[1,9,-6,-5,-28,14,-12,-60,-10,-3,-8,15,25,16,20,-26,-12,21,-21,4,45,-33,-2,-2,-31,8,-17,-23,32,5,20,8,-6,0,9,9,3,3,18,5,4,-16,17,-63]
1
[-11,26,13,37,11,2,7,23,-28,-24,0,4,-21,13,20,38,35,-44,5,-19,-47,16,-2,-33,2,9,28,-50,-1,-23,0,-11,2,-56,32,-14,32,-63,-18,5,14,-13,-11,-34]
6
[20,-3,37,5,-21,-23,-3,13,-3,-36,-3,9,-4,17,19,-22,-2,-47,19,16,44,6,8,28,12,3,11,61,-4,-20,-7,44,-35,-10,-50,-21,-18,-37,-13,8,-55,-1,-22,-28]
7
[-18,-1,-58,-14,-20,1,9,16,37,33,-13,-3,13,15,-8,12,-14,9,17,30,14,-37,-55,40,3,15,-46,-15,16,6,17,-39,50,-35,16,24,-16,39,20,9,18,51,34,97]
3
[4,-61,-11,-25,-21,-44,23,33,-46,-11,48,50,-16,-28,-63,-40,24,51,69,-56,-21,-5,-4,-28,50,-23,9,-6,-2,-15,-41,-2,43,8,-4,-37,-16,26,12,-5,-12,30,-9,35]
5
[6,-11,-38,-1,-12,-40,1,-5,20,-6,14,-4,38,29,-9,-11,-1,-65,16,-30,26,-12,-33,-11,4,-11,17,-14,-5,5,0,8,7,-20,-50,31,-23,-9,-6,5,-30,-15,22,22]
11
[-16,-11,1,0,25,31,-92,-9,-55,-45,46,5,-12,9,-11,-17,-1,-73,-55,-114,-10,27,-2,1,-12,-3,-31,33,15,-17,3,5,55,10,10,50,-51,3,3,16,-51,-10,-43,-71]
7
[-28,-3,18,-2,-29,-26,-18,28,-18,-4,-1,9,12,26,19,-14,-8,-42,10,-45,20,2,2,-26,2,-18,39,-7,10,-9,-5,18,17,-27,-24,-23,-42,-20,-6,2,-31,-7,12,-10]
7
[31,-24,13,22,-39,-29,-15,10,-5,-62,22,47,20,24,7,-21,14,-63,39,-86,-6,-13,-1,23,-5,9,-18,10,-23,-34,18,19,11,-37,-38,-9,-9,-44,-23,-9,-26,-32,-15,-38]
11
[-16,-9,-45,2,31,3,7,11,-27,8,15,2,34,-14,8,3,4,-42,-4,3,34,-23,-43,-31,-12,17,-3,-21,27,21,4,-28,-8,-5,-6,45,10,9,-5,16,4,-36,12,-21]
7
[13,-11,-66,-25,29,-26,12,20,47,64,7,-53,-38,-39,-62,-3,23,-54,-32,13,-8,37,-29,-37,42,-32,48,19,-45,17,-36,12,4,53,-40,-6,28,22,-41,-22,-48,18,28,62]
7
[-6,-16,-20,-33,-14,-15,0,-15,-46,27,3,6,-8,9,12,-15,1,-17,-28,11,29,-15,11,-4,11,-28,-7,-12,-9,2,7,15,-32,-6,-6,5,-34,16,19,2,-16,26,2,-21]
7
[36,-19,23,-2,-77,9,-49,19,6,2,39,-1,7,-5,22,-33,14,7,-37,-46,-2,13,23,-21,0,9,-22,17,47,-10,-8,-18,34,3,-9,18,-25,2,45,-8,-1,-35,-20,-5]
0
[21,-19,22,-14,-12,-20,-15,8,2,-24,-3,-23,-5,0,18,-24,6,-67,-54,-19,19,5,7,-19,21,-10,21,-29,-2,-13,27,-13,9,9,-40,24,5,-22,-7,-2,-34,-5,0,-37]
3
[14,51,28,-4,-45,-45,44,16,-56,7,-21,47,-4,8,50,-8,29,25,91,-21,-22,-56,63,-4,-35,-22,-25,21,-17,-49,-23,10,-88,-1,8,3,-29,-26,-1,-30,52,-26,-29,-81]
0
[8,-12,0,-49,-6,-33,10,-39,10,-20,-9,42,32,0,0,-13,19,-37,10,0,34,-40,-11,-34,-1,17,-9,-32,25,-11,35,-17,-23,-45,-28,24,31,-50,-21,1,-5,-8,25,-41]
2
[10,24,-6,10,26,16,77,-4,-22,-2,12,-8,-5,15,-34,26,-3,45,61,-6,2,61,-1,-3,-38,6,5,50,30,17,-12,-76,31,-24,-11,22,11,-18,-21,26,-61,5,9,-2]
8
[37,0,-2,9,-39,-19,13,-13,28,19,-20,-16,28,48,-22,-20,14,37,77,-7,51,16,-5,8,-31,-30,23,8,-13,-43,-13,-35,12,-48,16,-6,-34,40,-17,-17,8,17,-3,18]
11
[-15,4,19,-9,-16,-26,-31,83,-28,2,35,36,6,-14,8,-26,23,-50,11,-38,-41,21,16,-3,33,-17,-67,17,-5,2,-21,48,7,-17,-41,-21,-19,-8,-35,-26,0,0,-19,-21]
7
[-5,-42,30,41,27,-3,-31,20,39,-51,47,-18,-24,17,-44,3,-13,-28,-34,-100,-1,35,-26,18,45,7,-23,7,-27,-2,15,16,39,14,-54,26,2,-20,16,4,-60,-9,-27,23]
5
[12,-12,8,1,-15,13,22,-52,-10,-8,2,-3,9,27,-3,-10,6,-10,-17,31,33,-9,15,2,-1,7,17,-7,15,18,5,16,-15,-11,-3,-23,9,-27,8,13,-39,-5,26,-34]
10
[13,-14,21,0,5,-10,-7,-17,-27,-25,29,3,-1,-2,3,-19,0,20,24,-10,-21,2,12,-17,-26,-7,-28,31,-17,2,7,0,21,7,18,8,-32,-21,7,5,-30,-22,-18,-30]
7
[-10,9,-10,13,-12,11,-12,26,16,15,-17,-8,17,23,-23,-17,13,21,102,-46,9,30,15,-10,-30,18,36,-32,38,-70,-14,-83,11,-36,47,39,24,11,-19,26,15,10,-26,-38]
2
[-6,19,-14,-3,-11,6,-8,-3,-17,-11,7,11,27,10,9,7,13,-27,-15,-3,23,-1,0,-36,-4,16,29,-14,28,9,4,-8,-7,-22,-10,8,17,-32,-8,13,-22,-17,4,-55]
2
[23,2,68,-39,-69,0,8,26,-12,-29,8,33,16,-12,12,-36,-6,60,-7,26,34,43,-21,-3,18,-4,1,18,-44,45,-17,14,25,5,-45,-67,-27,43,-48,-17,-41,64,0,-10]
11
[4,20,5,-18,-11,-27,-25,-30,-19,-17,2,-18,-1,25,6,-22,-13,-19,-34,31,48,-32,-29,6,11,17,38,7,-22,20,2,19,-15,21,-34,-18,-4,-10,-1,2,-35,-6,12,-30]
7
[16,21,-17,-11,-31,-22,14,4,-26,9,-2,-12,10,-24,35,-12,-9,-37,-34,-16,12,-32,11,-14,-14,0,54,-14,-9,4,9,9,0,38,-6,33,-11,-13,10,10,-2,-28,-1,-38]
6
[34,-27,2,-25,-55,-44,28,-12,-5,23,0,43,1,-22,-7,-19,24,-3,24,-32,-6,-32,4,-5,10,-13,-9,-36,-16,-12,9,26,-2,-13,0,-39,-2,-23,-5,-16,8,8,8,-16]
9
[15,29,-44,-29,19,13,19,-48,-11,35,-15,7,3,16,-44,21,-13,37,-3,56,24,22,-13,-6,-74,-30,-4,26,3,-23,10,-68,-31,-22,15,22,24,35,-10,-12,1,30,-9,49]
8
[-21,6,-20,13,3,15,22,17,-43,15,-1,-3,19,26,-48,-4,0,-9,-12,92,14,-20,19,10,29,-12,28,-37,31,12,-10,40,-20,-7,3,-42,30,-11,-21,2,-33,28,33,-22]
5
[-22,15,-17,9,59,24,-34,18,-16,-2,16,-33,-26,26,20,24,-15,24,-40,22,9,8,-4,-11,-45,14,41,15,23,-17,-2,-10,-4,20,37,-14,0,0,14,-2,34,-30,-5,36]
10
[24,-1,12,38,-58,16,43,49,9,-25,35,41,19,11,60,-14,18,-70,25,-48,49,13,-19,-38,-42,-5,29,8,53,-55,8,-11,-27,-71,-42,47,30,-54,-29,3,-44,-46,-4,-36]
0
[-34,-6,12,-7,0,-13,2,10,-16,4,-7,31,9,42,-9,-11,6,-31,17,-24,17,-9,6,-10,1,4,-4,-36,20,-17,2,10,-18,-10,10,2,4,6,-22,-6,-7,-1,34,-53]
4
[-10,-41,25,-4,37,17,-63,23,71,15,-5,21,-4,42,-16,-26,-9,-2,-84,-47,42,29,-47,28,-10,24,18,-49,52,-35,8,-23,34,-68,10,-8,17,15,-52,-17,21,-9,-19,-39]
11
[-19,-25,25,-15,-2,-25,-3,37,-21,-19,29,39,25,21,-43,-11,-1,2,-3,-36,4,-4,-25,-13,14,-1,-6,-2,-25,-1,-1,17,19,-1,-23,-34,-18,-9,-8,-12,-26,10,-5,30]
10
[-45,6,-28,-9,-19,3,5,8,-25,3,-7,44,-72,-26,38,-10,26,-7,34,-30,-30,-20,-16,-37,10,-29,-61,21,20,-18,-35,-22,-6,-25,4,32,2,53,10,-24,50,13,15,22]
8
[10,-28,-21,39,11,28,-57,28,-20,-6,9,-9,29,39,-6,-3,-1,-16,22,-3,-4,-25,-12,65,-28,5,-58,20,38,-49,-24,23,-8,-21,11,-28,-35,23,-2,1,35,-1,-15,36]
1
[7,10,-5,-15,-27,-9,34,-6,-10,-24,19,24,49,12,14,-28,-9,-17,34,25,28,-7,-19,-17,-32,4,-2,15,21,2,-15,31,-12,4,-19,20,-31,-6,-19,2,-23,6,2,-19]
6
[-3,22,10,3,-15,26,48,-15,3,22,-3,-2,-27,17,-8,-5,11,9,-11,38,50,39,-40,-36,0,-13,17,14,28,-1,-7,-46,2,-38,-8,11,23,60,-8,-24,17,5,38,22]
5
[-11,44,-3,-21,-39,-14,3,-9,-16,7,-17,8,10,9,33,1,5,14,5,31,24,-22,31,10,-2,-14,36,-31,-3,-7,9,-11,-33,-42,6,19,-5,-26,0,-1,9,33,-10,-31]
0
[-46,4,11,17,-9,64,-39,29,-37,-32,17,42,8,14,0,17,9,46,-35,18,10,-4,-58,-47,-10,24,3,2,-8,2,6,-33,-1,-36,0,-24,39,7,-16,6,-34,10,-4,-14]
2
[54,-22,62,22,1,24,-37,11,60,-17,18,-22,-8,-9,-3,-8,30,-8,-33,-29,-5,28,-31,0,8,47,34,17,6,-10,21,-26,55,-38,-19,-43,36,-42,-24,-4,10,-80,19,15]
3
[-5,-15,-10,-30,-2,1,-19,14,-1,-8,-20,22,33,-19,-39,6,36,-59,65,12,29,-12,-15,4,18,-13,-61,29,31,-37,-11,-2,-15,-40,-13,6,29,39,-17,-4,6,59,-3,64]
7
[-7,-39,4,-4,15,-42,57,21,-4,-17,-2,-5,12,10,21,-15,-16,-7,18,26,24,-6,14,-6,-7,-7,47,-19,10,2,-13,-7,-23,6,-17,-13,-22,-7,-14,-10,15,-10,4,14]
10
[17,-13,20,-6,-20,8,13,-38,32,-13,-11,9,1,-10,20,-16,18,-36,-43,-16,46,1,2,4,23,25,16,-24,21,-8,41,11,-11,-28,-32,7,31,-49,-8,-1,-1,-26,20,-66]
1
[-63,3,10,26,18,44,-88,43,-76,-39,-7,8,-9,12,52,-2,-5,-49,-26,-39,-8,-18,28,-43,11,0,-7,-46,51,-31,0,56,-27,33,25,4,-19,-9,57,16,25,-14,-14,-61]
0
[24,-24,-13,-21,-8,-43,33,-7,13,-9,26,13,-1,-6,-16,-10,-6,-31,3,-3,3,-14,3,-5,-1,2,18,-26,17,-4,11,-6,2,2,0,17,29,-20,-17,-1,-16,-7,19,17]
5
[5,-7,-8,-31,0,13,15,25,11,36,36,-14,-6,-23,-17,-38,41,30,-8,94,9,66,-4,-11,58,-25,-43,52,-47,45,-13,4,-31,0,-86,7,21,62,-33,-37,-11,27,34,36]
4
[-22,-46,-20,6,9,4,1,-19,0,0,-31,5,-40,-54,20,-21,2,12,-7,23,4,-78,44,-6,7,-55,24,-54,1,-48,20,39,-39,-6,30,10,19,-2,32,-19,76,-2,-22,-2]
2
[-2,10,-6,3,-44,-3,-9,22,34,15,0,1,38,25,-2,-1,9,-27,73,-43,-10,-9,5,22,-14,39,-2,11,38,-18,-1,-1,41,-23,-21,-25,-5,-19,-14,9,-1,-16,50,16]
4
[-56,-7,-34,8,25,9,-5,10,-1,-19,-16,-9,12,22,22,12,-12,-34,7,14,24,-23,-20,15,-1,12,32,-2,30,-3,-2,-10,-1,-16,-33,12,1,14,-4,13,-11,17,23,5]
4
[19,-4,48,-41,27,5,3,-15,7,19,-1,9,-10,-13,-1,5,13,63,4,-19,26,16,-30,-10,-23,20,13,0,16,-4,28,-55,16,-44,-14,-9,27,-24,-23,17,1,-6,18,1]
9
[-4,4,-57,4,16,1,-26,11,-54,-17,46,-28,13,-7,-57,-10,40,12,4,19,10,33,19,-22,38,-41,-12,88,5,29,-63,15,12,38,-26,27,-36,31,-1,-9,-54,10,-13,17]
1
[-65,-1,24,1,-1,28,-1,56,-26,5,8,7,-9,-29,41,-11,2,-51,-76,-92,-9,13,-6,-41,15,-2,63,-61,1,-4,-1,-23,4,-4,-68,11,1,-8,-24,-11,26,-23,-15,-67]
10
[-16,-40,-19,-14,-9,-26,-2,12,-30,-22,-24,21,21,3,37,-9,-1,-59,3,-47,0,-48,13,10,17,16,23,-62,6,-6,28,-32,-13,-16,-11,19,11,-10,-5,8,2,0,29,-39]
0
[17,7,-19,13,-42,-35,50,-4,3,-21,-13,40,-2,1,8,10,-23,-6,16,-17,8,-27,1,26,-8,10,17,4,-10,6,28,5,24,-9,-25,-45,21,-28,8,-7,-22,-2,12,-2]
5
[-2,-34,-26,-28,-18,-24,2,25,-2,4,-15,38,7,-43,-9,9,6,-10,53,-34,-25,13,18,-16,-6,-35,3,2,0,-1,-34,-16,20,-5,36,5,-29,43,-19,10,2,41,-7,57]
11
[43,-50,19,-40,-1,-35,23,24,-18,-23,28,23,43,-38,16,-18,27,-66,-43,1,22,5,-57,-39,10,25,22,-16,35,2,38,-45,52,-29,2,26,30,19,-22,-9,14,-19,1,-5]
9
[13,-7,-8,-21,-19,-17,-4,-28,7,3,-13,9,24,-33,4,-10,2,14,-1,30,10,-34,14,-9,-34,-4,10,35,4,1,-7,-30,-16,7,-2,10,2,7,-3,-8,2,-18,-29,-12]
7
[18,-24,-3,6,-28,-21,41,27,27,-7,-7,-13,-24,-27,5,4,13,3,17,-1,-23,-28,-6,16,16,15,-9,7,10,-21,-10,-4,22,22,-3,-22,18,-2,-2,-20,26,8,8,42]
1
[9,-7,2,-15,-24,-13,5,-25,3,-19,1,18,6,-8,-6,-9,7,-4,26,-39,-3,-13,2,0,8,32,16,-16,1,9,3,2,41,2,6,-37,3,-34,8,16,-14,3,12,-19]
10
[26,-38,26,-3,21,39,-16,7,10,-18,20,-3,-20,-15,-10,-12,24,14,-34,-25,33,18,-18,1,5,9,-21,-20,32,-23,18,-30,21,-26,-8,1,28,2,-9,-8,19,-8,-7,-2]
3
[-16,25,-11,22,-46,20,-17,12,-26,31,-6,39,8,47,10,-12,-5,18,-21,31,79,-14,-40,3,-4,6,-17,-13,61,-27,13,-40,13,-79,53,44,-12,40,48,22,13,7,-15,-28]
5
[-14,-73,-33,-13,31,5,-54,62,37,11,39,10,-2,-9,-32,-22,-25,-40,-36,-71,4,10,-29,9,18,10,22,-46,35,-4,1,4,15,1,-66,1,36,-29,-25,22,-51,-6,38,75]
0
[-12,-23,-19,-18,18,-11,-18,55,-33,-33,-21,23,14,-35,26,-6,-14,-96,-58,-23,43,22,-21,10,31,-18,17,2,19,-14,-13,10,-4,14,-50,21,-53,33,7,8,0,46,-68,-20]
3
[1,-7,51,-19,-43,19,-30,31,-50,-26,35,25,63,22,26,-9,5,23,15,-29,24,-13,-15,0,-37,0,-31,30,14,-21,8,-3,27,-49,-13,-27,-41,17,-12,3,-28,27,-28,-12]
7
[-6,0,-10,-8,13,16,-41,23,-16,11,3,-25,31,6,6,-17,6,-9,-35,39,26,-19,1,3,-11,-20,-3,-5,8,-22,30,-24,-4,-40,-17,32,0,24,-15,-23,49,-12,1,13]
2
[36,-20,-10,-20,28,-27,-11,-40,14,-5,20,1,-31,-20,-8,2,39,-65,-18,-61,-24,-25,53,-4,1,6,6,19,23,-24,-5,18,-29,4,-30,19,27,-114,-9,25,-51,-51,-8,-56]
10
[-63,10,-46,9,6,26,-47,77,-11,22,-20,-24,66,30,-14,33,27,8,55,34,-31,-24,24,4,-19,23,10,-20,53,-46,15,-80,34,-60,22,3,30,7,-22,0,35,16,23,37]
4
[42,-16,18,1,-57,-6,56,33,-7,3,5,34,-38,-12,-21,0,17,-15,63,-36,0,10,-40,-8,-18,-9,5,-16,-3,-42,10,-23,29,-41,-21,-62,38,-32,-54,-14,-18,22,52,67]
9
[9,-19,5,27,14,49,-39,53,-36,-1,12,-17,-16,-27,48,9,-8,-10,-75,-26,15,3,-7,8,8,-5,-9,4,-10,8,0,53,-4,47,-1,-9,-26,35,28,16,5,-9,-33,-29]
11
[-51,-19,-13,-5,55,6,0,36,-21,-31,-7,21,-7,16,24,42,16,-62,23,-79,-16,10,10,19,4,8,6,7,45,-43,-1,-24,-27,-67,-48,16,8,-34,-26,15,-5,19,-14,-7]
8
[26,-22,-3,13,-13,13,45,-4,12,-23,20,32,43,17,-5,9,2,-27,18,-26,20,-2,-37,0,-41,32,-17,5,21,-4,-8,4,-23,-9,-27,-2,22,-17,-31,7,-40,-13,2,-14]
6
[22,-10,-2,-44,-27,-32,-12,-34,-32,3,18,12,22,-4,9,-21,33,-4,-13,-3,17,-12,1,-21,26,2,-6,0,-7,28,1,10,-11,-6,-31,2,-33,-21,0,3,-27,3,9,-53]
9
[8,26,22,5,-45,3,-4,-7,65,-12,-41,30,-32,-24,39,-8,51,5,6,-40,-8,41,32,-14,7,7,12,38,34,-32,-15,-27,31,-76,-20,-24,32,-29,-28,-39,29,-7,-33,-64]
6
[22,-5,-7,-1,-8,-14,25,-1,-8,-3,18,12,5,-6,16,-10,-6,2,21,-10,0,-4,8,-12,-28,-4,-20,6,7,-3,19,-27,11,-9,-2,32,-6,-14,-7,6,-16,-21,11,-19]
5
[-60,10,-3,10,-79,58,-37,8,55,41,-25,12,4,20,34,14,7,49,27,-39,-17,14,-7,-30,-2,-13,-69,-94,-21,15,12,-22,23,-69,37,-12,27,42,-19,3,-6,85,40,5]
2
[2,21,27,8,-47,-12,19,-24,15,13,9,5,-9,49,14,-36,6,-4,-31,-29,28,-2,-4,-11,-2,13,34,-34,-20,-4,19,-11,0,-24,-13,2,20,-34,-11,-8,-37,-27,13,-93]
10
[-10,-70,33,-3,-30,0,4,43,20,-27,-24,36,-44,-45,63,-14,-3,27,-17,-71,-2,32,-18,-26,5,-3,57,-23,-6,-32,11,-25,57,-30,-5,-58,-35,-3,-17,-18,15,28,-30,-18]
9
[-37,8,23,2,3,-7,-4,44,-7,6,-22,27,-49,-24,61,-20,-23,35,10,-35,-3,-8,-10,-15,-15,-35,22,5,-9,-17,-20,10,1,2,-7,-1,-28,44,6,-8,51,-9,-18,1]
11
[-15,-48,-3,-18,3,-14,15,41,1,35,13,0,-43,-30,-6,9,-6,47,-70,-24,-38,28,6,-33,10,-26,27,-23,-14,9,-7,-13,39,45,73,-14,2,69,9,-28,25,16,0,54]
1
[20,10,10,0,-1,-14,32,-10,29,2,-3,-4,-5,3,18,6,-7,-11,9,-34,30,-5,-6,3,-17,11,37,5,2,-8,28,14,3,-13,-20,-4,26,-40,-6,8,-20,-30,20,-12]
8
[12,-28,-19,3,3,11,41,-5,-76,8,0,0,-8,-2,45,-22,18,-20,-36,58,28,-37,32,-5,4,-47,4,-10,22,-9,-3,9,-66,-4,13,40,4,39,19,-11,5,3,-4,-60]
0
[44,-5,-9,9,-11,-37,-14,-12,14,-13,-18,-9,34,10,-12,-12,-8,-24,19,13,43,-44,-13,14,-20,12,3,30,23,-11,14,-31,34,-3,9,11,5,14,1,1,0,-39,21,17]
5
[15,-33,19,6,-20,0,10,6,-33,-33,9,34,5,-12,24,-15,9,-21,-13,-22,15,-44,-10,-7,-13,-1,34,-18,-2,-27,-6,-11,-40,-13,-10,11,1,-22,-19,-2,-10,-18,-19,-44]
0
[16,-11,29,16,-15,5,24,34,-7,-20,-1,6,17,8,15,-6,1,-35,-6,-33,-5,-17,9,2,-2,34,45,-25,32,-19,27,5,17,-5,-27,-30,36,-64,-13,4,-30,-33,20,-58]
0
[5,-8,-16,-47,-14,-33,-2,1,-62,39,12,45,-9,-43,25,-28,-3,25,-62,5,23,-28,-12,-40,7,-27,-6,-21,-32,19,3,4,-22,38,-10,23,-46,26,40,9,4,3,-30,-62]
4
[14,7,-5,-30,42,-4,36,15,-89,-12,21,16,6,-26,11,16,42,-51,21,17,7,17,21,-37,-1,2,-37,16,28,23,7,-63,-20,-10,2,88,28,-21,-39,48,-64,-3,26,-79]
4
[26,-22,30,-4,17,-2,6,9,6,-43,23,8,8,-6,18,-29,-4,21,5,-16,37,9,-13,-22,-17,19,26,2,0,-5,23,-16,2,0,-31,20,3,-57,-27,7,-44,-33,4,-49]
0
[23,-22,11,-18,3,-39,25,14,-28,-22,0,-15,8,-10,20,-4,23,12,39,13,4,-28,-1,-15,12,-6,4,8,-2,-14,5,-4,19,-3,5,-17,-17,-12,-7,-3,10,5,26,22]
1
